Below are the code and all the weights of a small trained network. Each question names an input and a class and asks about switching units off, where a switched-off unit gives its printed mean instead of its output.

import numpy as np


def w(rows, s, z=0):
    codes = np.array(rows[::2]) - 128.0
    scale = np.full(codes.shape[1], s)
    scale[-1] = z or s
    return codes * scale


def f(y):
    return y / 2 * (1 + np.tanh(0.7978845608 * (y + 0.044715 * y**3)))


def log_softmax(a):
    a = a - a.max(-1, keepdims=True)
    return a - np.log(np.exp(a).sum(-1, keepdims=True))


def net(x, mask):
    res = np.array(x, float).reshape(1, 4) / 4 @ E
    y = f(res @ A[0][:, :-1].T + A[0][:, -1])
    res = res + np.where(mask, y, B[0][:, -1]) @ B[0][:, :-1]
    return log_softmax(res[-1] @ U[:, :-1].T + U[:, -1])


A, B = {}, {}
E = w([
[137,139,96,66,130,232,109,85,145,158,148,139],'x0',
[126,125,120,138,129,131,135,126,121,132,134,135],'x1',
[249,203,99,146,149,128,121,177,132,93,170,129],'x2',
[174,82,164,157,90,121,108,95,251,156,165,198],'x3',
],0.017)
A[0] = w([
[127,131,113,119,138,129,124,130,127,123,130,130,58],'neuron 1',
[135,157,118,125,141,142,137,149,121,116,138,121,75],'neuron 2',
[134,135,101,76,125,210,105,117,128,158,137,144,136],'neuron 3',
[136,88,144,136,110,130,118,105,153,141,132,139,92],'neuron 4',
[78,127,118,105,145,128,138,120,79,123,96,90,255],'neuron 5',
[161,184,88,128,157,130,128,155,91,109,132,93,144],'neuron 6',
[120,134,116,109,131,145,121,134,114,122,132,119,86],'neuron 7',
[132,134,94,75,131,255,107,97,139,141,146,129,139],'neuron 8',
[123,110,135,149,121,113,130,132,119,131,136,126,242],'neuron 9',
[99,124,127,107,141,126,137,120,108,139,120,118,118],'neuron 10',
[206,150,131,158,128,121,116,134,168,119,163,161,16],'neuron 11',
[111,83,153,138,94,117,122,93,155,148,124,164,154],'neuron 12',
],0.019,0.0086)
B[0] = w([
[150,155,120,93,118,127,148,94,150,147,117,135,128],'neuron 1',
[146,139,160,123,140,124,173,94,146,91,139,137,162],'neuron 2',
[154,145,109,93,131,163,167,32,168,140,112,155,218],'neuron 3',
[67,150,169,88,105,98,132,86,145,154,135,137,180],'neuron 4',
[158,95,45,145,83,161,92,160,85,144,103,101,253],'neuron 5',
[177,194,195,162,189,77,151,136,150,119,172,169,237],'neuron 6',
[162,113,103,115,137,129,168,117,151,110,110,131,152],'neuron 7',
[149,146,100,76,116,140,174,9,172,123,120,155,252],'neuron 8',
[129,91,144,131,146,135,103,153,120,140,122,112,169],'neuron 9',
[127,103,96,91,63,159,126,116,139,111,90,143,170],'neuron 10',
[144,62,51,114,66,190,89,162,59,126,68,88,210],'neuron 11',
[68,98,180,135,164,95,137,136,154,132,188,132,214],'neuron 12',
],0.014,0.028)
U = w([
[111,85,86,160,74,147,59,241,31,124,97,8,253],'0',
[152,104,44,80,54,219,134,88,112,126,71,118,122],'1',
[39,86,254,144,197,55,101,190,142,138,169,104,127],'2',
[48,165,209,80,131,114,157,51,183,155,157,168,5],'3',
[158,218,185,198,240,26,106,203,78,84,150,134,161],'4',
[184,236,140,112,242,117,187,89,157,91,134,171,27],'5',
],0.0088,0.0059)

Each question gives the input, the list of numbers given to net, and the class t.
The units are the neurons (one row each of A and B). Each row of codes is followed by its name. A weight is (code - 128) times the scale printed after its matrix; where a second scale follows, it is the last column's (A, B and U).
mask holds one flag per neuron, in row order. A switched-off neuron (its flag False) gives its mean, the last column of its row in B, instead of its output. The means were averaged over made-up inputs and are rounded, as every weight is.
A unit's drop is (log p(t) with every unit on - log p(t) with that unit switched off) / (log p(t) with every unit on - log p(t) with every unit switched off).
The circuit of an input: a set's keep is (log p(t) with only the set's units on - log p(t) with every unit switched off) / (log p(t) with every unit on - log p(t) with every unit switched off). Starting from all 12 units, units are removed one at a time, each time the one whose removal leaves the highest keep (on an exact tie, the one counted first), for as long as the keep stays at least 0.8.
units of the circuit, in order: the units of the circuit, biggest drop first
unit that matters most: the unit with the biggest drop
k most important neurons: the k neurons with the biggest drops, biggest first
drop when u is switched off: that unit's drop, to one decimal
input [-2,6,1,-2], class 4: 3 most important neurons	[neuron 11; neuron 8; neuron 3]
input [-1,7,7,-1], class 4: 2 most important neurons	[neuron 6; neuron 8]
input [2,-6,0,6], class 3: 2 most important neurons	[neuron 5; neuron 12]
input [8,3,3,-8], class 5: units of the circuit, in order	[neuron 6]
input [-7,-5,-3,0], class 0: 2 most important neurons	[neuron 6; neuron 8]
input [-6,-5,4,0], class 4: 2 most important neurons	[neuron 5; neuron 8]
input [3,7,0,5], class 3: 3 most important neurons	[neuron 5; neuron 12; neuron 4]
input [-2,5,6,2], class 0: 3 most important neurons	[neuron 11; neuron 8; neuron 3]
input [-1,2,0,5], class 2: 4 most important neurons	[neuron 5; neuron 8; neuron 12; neuron 3]
input [4,4,-1,1], class 3: 3 most important neurons	[neuron 5; neuron 11; neuron 6]
input [-2,2,-5,-4], class 0: 2 most important neurons	[neuron 8; neuron 3]
input [0,-7,-3,1], class 2: 4 most important neurons	[neuron 8; neuron 11; neuron 3; neuron 5]
input [0,-8,-7,5], class 2: 3 most important neurons	[neuron 8; neuron 12; neuron 3]
input [-2,-7,6,-8], class 4: unit that matters most	neuron 8
input [-3,-3,8,-2], class 4: 2 most important neurons	[neuron 6; neuron 8]
input [1,-3,0,2], class 3: 2 most important neurons	[neuron 5; neuron 11]
input [-7,3,1,-8], class 4: drop when neuron 6 is switched off	2.2
input [8,-5,8,-2], class 5: drop when neuron 6 is switched off	1.1
input [-4,-7,-5,-1], class 0: drop when neuron 8 is switched off	0.2
input [5,-4,7,-2], class 5: drop when neuron 6 is switched off	0.3
input [-5,-4,-1,0], class 0: units of the circuit, in order	[neuron 8]
